In the rows, zero is written as 128.
137 118 142 111 118 102 105 76 128 131 111 102 118 90 131 90 111 109 130
 148 122 130 99 133 114 121 109 116 140 112 101 166 -> voka
131 129 133 172 122 106 117 116 105 74 84 114 131 131 122 155 102 143
 113 159 175 122 113 137 144 124 134 152 98 138 118 218 -> lipu
126 114 129 128 142 116 131 194 109 159 119 165 118 125 137 173 154 150
 76 128 126 106 118 160 125 153 142 114 84 197 161 129 -> Vulo
145 147 150 160 154 145 121 168 123 146 115 126 129 181 127 137 162 155
 117 143 175 119 137 103 129 162 155 143 123 146 139 103 -> vuset
94 107 113 130 119 90 122 103 77 75 111 129 130 105 117 166 88 124 114
 133 148 125 103 173 137 83 113 134 59 131 114 242 -> Vulo
144 118 157 119 135 137 115 148 133 129 109 129 115 119 132 142 131 124
 104 138 124 107 134 141 125 141 144 126 129 172 142 138 -> lipu
173 131 168 157 137 135 102 129 146 169 102 105 133 160 123 114 173 132
 113 157 190 130 122 90 128 182 158 154 168 116 111 99 -> Miv
129 148 134 145 167 143 165 172 161 185 151 177 138 168 144 140 167 168
 140 111 110 130 136 110 129 159 151 144 117 144 158 45 -> Rovi
116 135 113 117 134 152 161 113 147 100 175 129 137 126 134 128 109 115
 121 94 106 123 158 136 124 108 118 127 113 130 146 108 -> mize
105 149 115 130 124 166 148 71 134 79 174 95 150 135 115 101 86 118 169
 83 146 139 146 104 141 109 102 140 130 59 129 143 -> vuset
130 131 140 137 116 131 129 84 108 77 109 74 139 137 124 123 94 103 138
 133 166 125 133 120 122 122 115 151 128 88 115 195 -> voka
114 154 104 157 142 145 180 94 156 78 171 139 151 152 122 126 120 146
 181 110 125 146 140 103 164 91 126 163 120 75 114 121 -> bopus
142 148 139 190 154 143 147 111 163 113 123 126 153 170 142 128 133 153
 148 133 171 128 136 83 143 142 155 162 130 101 121 103 -> Rovi
124 131 128 123 138 102 128 178 100 166 114 176 110 133 129 154 147 169
 116 144 107 134 112 148 130 126 142 120 109 173 143 121 -> rem
109 134 98 124 120 122 138 113 108 113 141 142 142 116 117 125 99 131
 150 127 122 149 129 123 125 99 115 125 114 103 134 140 -> gonut
150 136 136 112 135 129 103 90 172 149 139 102 120 108 122 70 147 115
 126 134 138 127 118 107 130 155 131 114 170 97 108 96 -> vuset
118 132 107 115 148 132 143 142 145 166 160 177 131 120 133 121 149 169
 139 113 99 145 121 130 132 132 122 129 123 131 150 83 -> lipu
134 136 120 177 120 111 129 141 123 89 103 134 132 150 105 141 136 141
 123 159 157 127 123 122 146 142 140 140 103 145 123 167 -> gonut
122 119 145 113 117 108 115 99 114 111 122 115 125 73 135 126 90 117 116
 122 121 116 102 153 121 116 95 120 112 130 129 183 -> rem
120 132 114 158 127 88 123 125 133 145 108 174 123 122 114 126 149 163
 156 165 128 149 92 131 151 124 132 134 102 125 106 137 -> gonut
140 134 143 114 127 123 95 112 124 151 110 102 120 124 119 95 131 124
 127 148 145 133 119 115 115 132 131 110 153 113 119 130 -> vuset
113 138 116 161 145 176 168 161 136 101 167 145 155 155 127 154 130 152
 139 86 135 124 165 108 132 143 127 147 104 122 182 89 -> gonut
114 127 115 144 108 114 118 93 94 70 107 95 141 116 118 132 73 116 126
 141 159 130 118 133 135 92 118 139 116 99 103 211 -> nobim
129 134 131 118 134 114 104 157 99 144 110 123 117 125 125 129 128 134
 99 149 145 120 117 134 118 135 133 109 126 144 130 144 -> vuset
81 141 86 163 126 101 174 124 96 78 137 162 128 150 120 169 100 163 155
 129 111 142 120 155 155 80 110 153 57 118 128 203 -> voka
108 149 84 157 134 133 171 104 164 101 174 156 141 169 128 138 136 157
 187 99 128 159 142 111 164 99 134 159 98 87 118 110 -> Vulo
113 122 133 127 123 100 118 122 110 130 103 130 125 103 120 140 104 128
 114 138 117 120 107 151 122 128 121 114 106 132 136 179 -> Rovi
106 121 104 85 103 135 137 61 118 65 173 77 134 91 128 115 37 82 166 88
 98 143 153 131 110 72 84 123 145 62 124 173 -> moso
127 122 135 140 142 127 137 174 102 158 119 157 134 112 123 148 157 163
 96 138 135 111 103 132 134 161 130 113 118 151 155 119 -> bopus
127 134 143 138 129 147 141 84 153 115 159 112 140 123 132 123 113 106
 151 103 134 132 137 120 131 124 113 159 126 88 123 128 -> Miv
124 116 119 106 108 109 107 49 146 109 138 103 128 77 135 94 99 97 162
 119 132 141 110 130 133 103 110 118 136 75 86 154 -> Vulo
140 122 140 158 127 88 101 164 92 159 90 139 113 132 116 151 151 151 85
 176 154 126 97 143 128 154 141 129 109 166 119 168 -> Miv
133 127 156 133 146 127 143 185 111 151 109 150 126 129 124 166 154 147
 89 140 119 103 118 147 122 147 137 126 101 186 167 134 -> bopus
145 121 135 125 129 118 108 150 114 162 104 130 121 127 123 121 147 131
 96 147 138 126 119 127 119 147 149 117 144 152 128 117 -> nobim
133 108 122 98 106 107 89 91 109 114 113 89 123 86 126 115 100 97 111
 132 148 128 120 141 111 119 117 104 134 111 115 176 -> Vulo
171 113 147 126 127 86 79 131 131 158 81 110 113 103 124 106 142 122 79
 171 151 122 94 122 107 173 140 109 169 148 114 134 -> moso
120 122 102 137 127 95 124 170 120 127 117 158 117 125 122 162 139 157
 83 145 119 117 113 162 139 131 133 112 81 184 142 163 -> Vulo
105 117 106 135 119 109 128 153 78 104 122 142 132 94 113 151 105 133 99
 135 127 119 115 152 121 130 112 109 87 148 153 176 -> gonut
168 128 170 122 128 163 105 90 158 129 140 64 137 134 130 95 130 83 129
 117 164 125 155 92 108 158 131 148 181 94 118 101 -> Miv
134 140 122 142 145 140 145 134 138 127 141 129 145 133 144 125 113 133
 112 119 132 118 142 110 119 142 136 125 131 130 146 102 -> Rovi
148 124 145 112 146 127 128 140 155 159 135 135 126 126 140 123 135 134
 123 125 112 128 123 118 113 139 134 131 152 142 135 81 -> moso
137 135 131 151 148 135 152 149 138 113 124 128 133 159 130 144 146 145
 97 136 141 111 137 127 133 151 141 150 114 150 144 130 -> voka
112 111 133 117 112 135 127 98 107 89 134 97 130 79 132 128 72 95 114
 112 118 109 126 147 122 103 110 115 119 126 127 180 -> nobim
119 129 139 142 129 122 136 146 115 132 125 142 125 124 128 169 119 126
 104 131 126 116 124 153 130 129 124 144 95 149 144 160 -> Miv
89 130 99 138 138 135 161 160 100 100 158 172 133 129 128 171 105 169
 132 105 103 127 131 155 145 102 112 137 71 151 160 162 -> lipu
156 109 165 98 125 129 89 135 133 141 100 104 112 91 134 120 128 109 92
 140 132 104 123 142 109 153 129 110 149 166 135 140 -> lipu
124 131 114 146 123 122 137 91 146 89 136 120 136 111 128 124 109 120
 115 130 143 121 124 132 142 118 119 126 117 108 114 155 -> mize
134 124 154 141 137 125 133 128 111 112 108 124 136 116 126 139 130 128
 116 142 148 112 112 130 131 126 130 133 118 139 125 156 -> bopus
118 113 137 94 123 131 135 127 104 90 142 98 132 92 137 153 62 91 96 98
 105 105 138 159 94 110 92 123 111 148 161 179 -> moso
155 128 155 132 130 136 112 85 153 124 113 107 130 134 128 100 141 119
 154 136 162 137 128 105 130 143 139 150 156 108 107 122 -> lipu
139 142 143 147 138 133 131 117 148 127 131 144 129 148 127 124 134 152
 152 130 129 135 124 113 144 123 134 148 126 127 124 123 -> rem
125 120 126 130 131 116 134 166 118 100 122 135 115 129 122 170 109 129
 95 131 104 109 136 154 125 124 132 125 109 171 152 160 -> moso
76 120 80 131 123 106 153 124 88 107 158 170 140 84 115 141 101 150 141
 114 101 143 105 154 133 99 94 116 74 110 145 162 -> gonut
120 133 116 104 123 138 145 69 164 92 174 108 136 114 134 105 80 103 184
 92 98 147 140 112 128 86 104 140 154 68 108 118 -> moso
125 133 134 93 132 139 118 111 136 140 154 110 124 102 129 94 110 116
 123 115 111 124 128 130 116 123 109 106 139 122 131 121 -> vuset
134 136 117 154 128 87 119 131 136 123 97 153 116 140 114 136 147 165
 126 168 141 140 101 139 153 132 142 145 109 148 108 167 -> lipu
137 121 130 114 111 108 101 40 146 99 125 80 136 97 122 85 87 96 172 126
 147 152 107 104 122 105 104 137 173 37 83 161 -> moso
122 139 112 119 118 118 137 62 130 104 138 109 146 109 119 94 106 121
 177 129 135 158 116 107 134 86 113 135 153 52 97 142 -> bopus
139 139 126 146 145 112 145 132 135 151 116 159 140 121 133 121 153 156
 121 149 133 137 103 115 133 126 141 126 136 130 128 100 -> bopus
121 139 137 157 161 148 173 170 137 136 141 157 134 181 138 169 159 164
 126 113 128 118 143 130 133 143 138 166 88 155 165 108 -> voka
132 137 110 117 130 130 128 81 162 101 149 97 144 111 124 90 97 114 123
 118 125 130 136 110 126 126 122 125 156 85 118 127 -> Rovi
125 149 125 155 159 140 141 182 124 133 131 158 135 154 137 146 144 161
 95 132 142 112 132 124 132 139 145 129 106 166 154 101 -> vuset
134 141 106 134 163 132 167 182 166 187 158 194 119 160 137 128 190 183
 112 128 90 132 130 122 144 155 149 127 129 162 152 42 -> voka
116 139 103 111 122 99 137 99 138 122 144 148 120 103 122 118 113 143
 147 132 99 144 106 139 149 99 119 129 125 112 109 139 -> rem
107 137 131 135 135 126 124 106 127 118 131 130 130 120 122 125 113 136
 139 121 132 129 118 137 132 111 112 131 103 107 133 160 -> vuset
136 140 142 191 150 122 137 100 160 127 120 137 144 156 137 130 144 165
 137 138 182 135 109 107 150 136 136 168 103 106 108 134 -> mize
121 125 133 117 118 122 133 74 121 89 129 93 131 101 135 111 82 100 136
 123 124 125 123 137 117 100 101 132 121 104 114 183 -> voka
101 134 91 133 127 97 138 85 134 112 139 148 151 86 123 116 97 143 146
 130 126 152 95 134 135 95 97 139 101 79 121 157 -> gonut
128 121 146 161 119 93 101 114 110 123 100 130 116 109 116 141 116 131
 113 161 142 124 93 147 140 124 125 135 102 138 103 202 -> Miv
151 123 149 122 129 98 109 111 151 159 104 116 121 116 128 118 136 126
 131 143 139 136 96 119 119 150 128 138 154 111 113 125 -> moso
92 132 106 137 127 117 157 136 109 111 137 161 136 114 130 161 101 135
 126 117 105 124 116 159 140 95 113 138 79 137 139 164 -> nobim
115 145 94 182 124 96 150 135 122 90 113 154 138 151 107 153 130 161 140
 161 151 141 109 125 161 120 135 153 84 122 116 173 -> gonut
---
108 107 171 109 141 122 139 98 133 148 161 91 141 128 133 99 142 157 148
 127 121 127 115 100 64 131 112 123 153 154 111 144 -> vozad
114 114 117 129 139 130 81 148 132 104 167 153 131 138 120 203 104 64
 151 120 160 98 120 172 130 118 141 77 129 106 102 163 -> rus
100 128 108 165 109 131 132 98 153 120 107 145 135 84 121 137 96 86 90
 158 127 170 83 107 116 98 159 108 150 53 126 151 -> Zak
146 115 187 153 148 97 124 129 129 72 159 161 162 155 107 126 103 122 89
 132 174 97 131 125 112 149 167 140 120 78 133 125 -> Sifu
127 134 44 155 125 102 116 140 80 189 87 85 110 124 114 150 105 117 177
 141 143 165 97 155 114 58 154 95 108 139 50 121 -> kera
114 127 136 127 153 183 105 120 110 102 109 87 179 70 93 135 129 44 61
 89 183 128 92 96 145 143 101 59 158 120 132 142 -> sada
113 112 115 98 135 117 94 172 149 154 109 139 141 150 115 197 115 117
 150 118 171 109 128 174 100 127 133 122 116 102 97 126 -> bezi
138 102 139 182 97 158 164 23 134 95 148 170 106 152 114 137 152 98 158
 120 75 44 128 85 161 122 133 112 150 134 142 118 -> kera
72 126 211 105 134 85 134 118 141 154 183 94 156 120 154 93 142 172 125
 152 55 147 109 118 75 123 136 132 185 156 82 166 -> Zak
103 118 142 88 147 145 125 135 153 162 140 119 154 135 140 139 143 151
 123 135 107 137 99 100 62 115 104 130 150 164 111 130 -> bezi
105 131 171 89 129 115 122 118 156 157 135 117 169 156 144 120 149 180
 158 137 98 154 117 133 54 134 91 138 160 91 111 150 -> Muf
125 124 157 172 164 92 120 120 125 91 146 158 170 133 131 136 106 118
 145 155 141 116 110 82 97 169 168 163 102 119 151 115 -> falu
84 119 157 93 142 115 138 110 166 168 159 92 138 136 152 116 126 157 124
 132 120 142 135 97 33 136 114 151 133 137 132 111 -> miri
122 117 141 145 145 95 125 118 150 79 127 177 161 144 128 140 110 109
 119 118 149 112 120 89 103 149 171 160 94 97 156 119 -> delug
133 88 163 111 167 179 106 93 100 130 105 142 174 82 124 140 137 61 81
 97 140 103 98 101 165 149 80 59 156 80 163 117 -> Sifu
131 84 157 90 159 162 167 113 121 148 124 168 153 125 146 129 139 102 96
 97 146 109 130 97 160 144 114 68 153 101 151 91 -> Sifu
144 69 159 71 158 140 169 111 145 165 94 172 153 135 142 174 143 120 97
 90 146 91 125 117 151 169 119 70 143 85 143 89 -> Sakuv
126 110 26 188 116 110 145 120 102 212 110 87 118 134 130 106 111 113
 160 126 172 168 112 124 98 84 165 92 101 151 80 90 -> miri
151 108 134 183 96 157 121 47 160 80 126 133 117 141 86 117 151 79 168
 98 81 55 138 112 149 132 151 104 167 150 130 132 -> sada
141 104 47 180 144 128 107 151 107 188 99 114 131 136 105 170 95 104 181
 139 141 165 123 143 107 63 185 97 106 173 59 106 -> Muf
106 124 48 164 93 136 144 114 165 147 77 135 122 106 114 164 106 71 91
 145 142 159 84 135 105 88 158 135 103 80 124 135 -> kera
134 135 149 150 155 56 113 154 137 79 165 147 173 159 125 97 101 127 97
 142 155 118 126 118 87 145 162 157 92 128 130 160 -> delug
131 118 145 146 161 165 109 100 121 109 101 64 166 45 71 162 97 49 107
 88 190 125 95 103 165 140 94 74 180 110 131 133 -> miri
120 119 53 180 108 152 147 118 155 139 74 117 128 86 105 145 90 79 103
 135 151 177 85 137 111 91 142 120 154 58 109 152 -> bise
133 85 144 96 178 148 154 136 142 168 80 166 156 126 150 152 148 118 97
 96 126 112 118 124 117 142 127 79 140 89 137 82 -> falu
103 119 175 105 137 106 120 117 150 149 152 80 145 109 135 105 143 166
 137 165 113 147 122 93 59 122 104 153 137 139 124 144 -> Zak
119 119 85 163 122 155 124 106 161 129 86 109 127 95 105 168 90 67 93
 124 125 161 101 148 108 80 143 91 149 78 109 169 -> Muf
148 132 142 160 150 72 123 140 163 66 139 147 178 147 91 95 103 118 131
 144 154 111 145 92 104 153 170 179 111 124 145 139 -> delug
127 130 151 172 125 80 116 132 134 85 199 166 173 163 111 83 95 122 120
 161 135 128 127 117 100 145 180 137 136 105 116 163 -> rus
120 145 154 156 121 78 107 156 126 73 154 172 186 184 108 73 96 122 86
 136 133 137 121 122 97 149 205 167 103 102 127 133 -> rus
132 131 170 170 140 90 123 120 117 79 143 116 170 142 89 103 93 109 109
 119 164 116 120 121 106 139 178 142 134 90 104 130 -> Sifu
152 109 158 166 103 150 139 47 154 65 134 136 109 151 99 142 151 102 158
 84 79 41 115 102 156 118 145 108 186 147 126 146 -> bezi
124 123 126 83 128 112 91 152 150 129 128 126 129 149 123 182 115 125
 155 103 170 118 118 153 103 129 127 119 129 106 115 144 -> bezi
142 89 109 130 155 142 101 125 164 137 148 163 125 168 129 215 122 72
 150 85 151 90 133 166 116 133 116 66 135 109 129 152 -> Muf
162 116 139 192 98 144 134 51 155 71 164 150 109 168 76 118 141 77 115
 85 69 32 149 118 162 122 167 122 161 176 129 133 -> kera
139 101 158 77 169 120 147 132 128 164 96 133 143 113 156 110 143 138
 105 119 105 114 149 121 137 142 116 83 147 100 145 107 -> falu
121 108 123 95 110 127 91 162 137 131 119 134 135 143 106 198 113 117
 206 116 189 113 121 179 141 127 125 112 131 101 94 156 -> bezi
100 101 145 91 142 128 71 144 148 108 156 175 146 124 122 205 94 85 141
 90 168 106 142 164 117 136 145 105 120 79 113 150 -> delug
73 115 114 171 106 148 140 104 170 111 93 158 141 87 133 174 116 67 76
 151 121 159 61 107 110 103 172 127 137 58 136 145 -> Zak
140 115 145 187 108 148 137 51 157 78 152 157 125 157 93 127 135 76 147
 102 58 32 128 109 162 132 146 100 191 160 122 151 -> bezi
118 135 172 76 125 105 124 111 168 158 146 102 159 134 128 124 137 176
 125 121 121 142 151 120 64 136 113 142 151 104 114 115 -> Muf
138 107 88 182 112 141 130 88 154 127 75 125 122 71 118 131 99 95 134
 135 123 167 86 129 116 108 153 123 140 59 137 153 -> falu
155 112 129 185 106 149 144 55 169 68 162 137 120 144 105 130 159 88 145
 103 79 58 121 81 148 121 151 119 195 161 137 142 -> bise
117 123 134 122 156 158 109 106 107 114 111 117 183 64 110 154 131 44 67
 86 160 122 83 86 162 142 107 59 158 89 144 115 -> rus
117 128 44 168 123 117 130 149 87 196 103 71 118 106 122 137 99 118 154
 137 144 172 106 149 109 70 153 119 111 176 49 110 -> bise
150 103 159 151 146 87 109 144 134 100 142 137 184 149 91 114 99 119 103
 153 157 116 136 104 111 167 184 155 114 128 130 141 -> Sakuv
124 112 54 156 131 125 120 114 86 200 98 81 118 99 119 135 115 113 187
 130 159 160 97 130 102 83 138 81 118 150 69 110 -> vozad
135 101 64 180 110 131 125 97 172 117 60 161 129 76 117 164 112 79 122
 127 141 150 90 118 126 103 163 141 110 54 152 133 -> delug
124 108 89 172 116 130 131 86 158 139 83 159 126 97 131 140 110 79 107
 138 95 147 96 115 127 109 173 131 137 72 148 112 -> Sifu
102 87 157 62 142 132 169 134 151 169 84 133 135 118 162 152 153 118 104
 127 113 118 114 114 135 115 119 88 122 126 138 105 -> Zak
129 104 133 65 151 152 145 136 140 169 103 167 163 126 140 133 142 109
 83 106 126 106 141 125 134 125 135 51 147 103 115 77 -> falu
118 99 160 103 134 116 72 128 133 123 164 170 160 122 126 205 116 96 161
 108 162 101 108 165 131 155 123 90 133 69 118 140 -> rus
124 145 163 141 134 69 102 160 151 82 152 126 161 164 101 96 87 129 103
 147 159 131 146 143 77 156 182 156 116 104 116 158 -> sada
133 116 57 182 98 144 146 94 160 146 77 126 117 105 117 127 101 108 143
 118 121 179 84 117 104 115 140 167 133 96 141 128 -> bise
133 121 43 148 131 139 101 157 86 175 75 116 136 119 128 167 111 102 146
 151 147 162 72 149 114 60 137 87 104 136 69 117 -> bise
142 94 139 169 105 165 153 40 159 99 156 168 117 162 118 117 166 99 168
 95 60 50 133 97 137 129 132 107 160 145 143 115 -> rus
121 103 157 159 147 87 142 110 136 115 141 149 170 191 133 94 105 119
 113 116 156 107 110 98 73 176 151 147 87 109 160 116 -> miri
108 103 127 121 149 121 81 161 152 108 167 143 143 104 115 213 110 91
 149 118 206 112 142 155 115 128 139 114 125 93 107 161 -> delug
102 123 98 149 97 112 143 93 166 128 108 109 123 89 113 147 102 86 127
 141 145 152 105 102 112 94 174 112 136 82 111 133 -> Zak
135 93 171 187 165 85 127 152 145 113 140 152 160 153 111 145 93 147 106
 143 147 131 123 138 86 191 174 204 105 116 140 144 -> Sakuv
123 123 36 150 144 135 127 140 83 187 82 115 123 117 146 170 112 105 169
 145 124 170 69 119 119 58 148 80 124 157 67 102 -> bise
72 151 208 76 124 83 123 124 147 137 174 79 147 129 142 70 133 180 84
 151 84 141 156 108 53 123 136 153 156 122 101 142 -> Zak
125 137 116 104 150 168 109 118 143 140 97 114 193 66 89 179 122 56 90
 102 177 139 117 97 159 143 92 71 170 92 136 105 -> Muf
144 147 27 174 138 119 115 145 81 195 79 115 128 115 117 90 102 131 154
 134 144 190 133 122 110 87 177 106 113 124 82 67 -> falu
132 116 176 158 146 79 112 132 124 82 146 164 175 170 121 87 94 112 112
 128 124 127 107 119 111 169 188 126 127 114 132 160 -> sada
134 111 58 154 137 108 101 154 98 172 93 123 128 111 120 117 102 133 168
 141 129 178 128 136 112 60 185 114 111 140 68 121 -> delug
121 98 112 166 113 144 106 106 145 122 96 138 130 96 114 148 93 106 99
 140 119 169 96 129 106 126 168 149 132 69 139 166 -> Sakuv
113 115 153 115 151 162 102 109 106 107 118 81 169 76 98 153 120 49 81
 90 170 111 90 114 137 121 117 32 161 116 97 152 -> sada
152 117 14 189 144 132 122 145 95 194 71 99 122 97 118 129 106 103 172
 170 142 174 100 132 108 56 160 85 100 156 71 106 -> falu
133 83 172 80 136 119 77 134 138 133 176 152 123 142 142 197 123 130 167
 130 167 90 141 179 106 130 113 105 114 90 118 145 -> Sifu
118 118 134 117 143 125 103 155 149 118 142 129 133 146 101 198 107 81
 127 100 175 98 120 199 120 138 103 103 136 90 105 178 -> kera
152 107 45 176 120 121 140 111 188 125 61 150 132 93 109 147 119 89 134
 133 152 154 99 113 112 95 159 133 122 63 142 132 -> delug
126 91 166 60 158 129 161 117 122 177 98 140 141 111 179 127 149 138 94
 115 102 105 128 124 133 138 103 71 124 110 142 98 -> falu
107 111 162 112 148 167 114 102 133 130 106 92 195 54 97 154 121 52 68
 88 172 125 78 109 151 149 89 57 186 86 132 133 -> miri
135 99 143 93 155 160 113 98 138 108 114 106 157 54 93 165 107 77 106 75
 188 118 124 87 137 120 110 82 142 100 130 120 -> delug
116 81 149 79 144 156 146 133 116 169 92 176 160 157 151 130 156 112 138
 117 120 95 128 134 146 146 112 52 128 116 124 102 -> sada
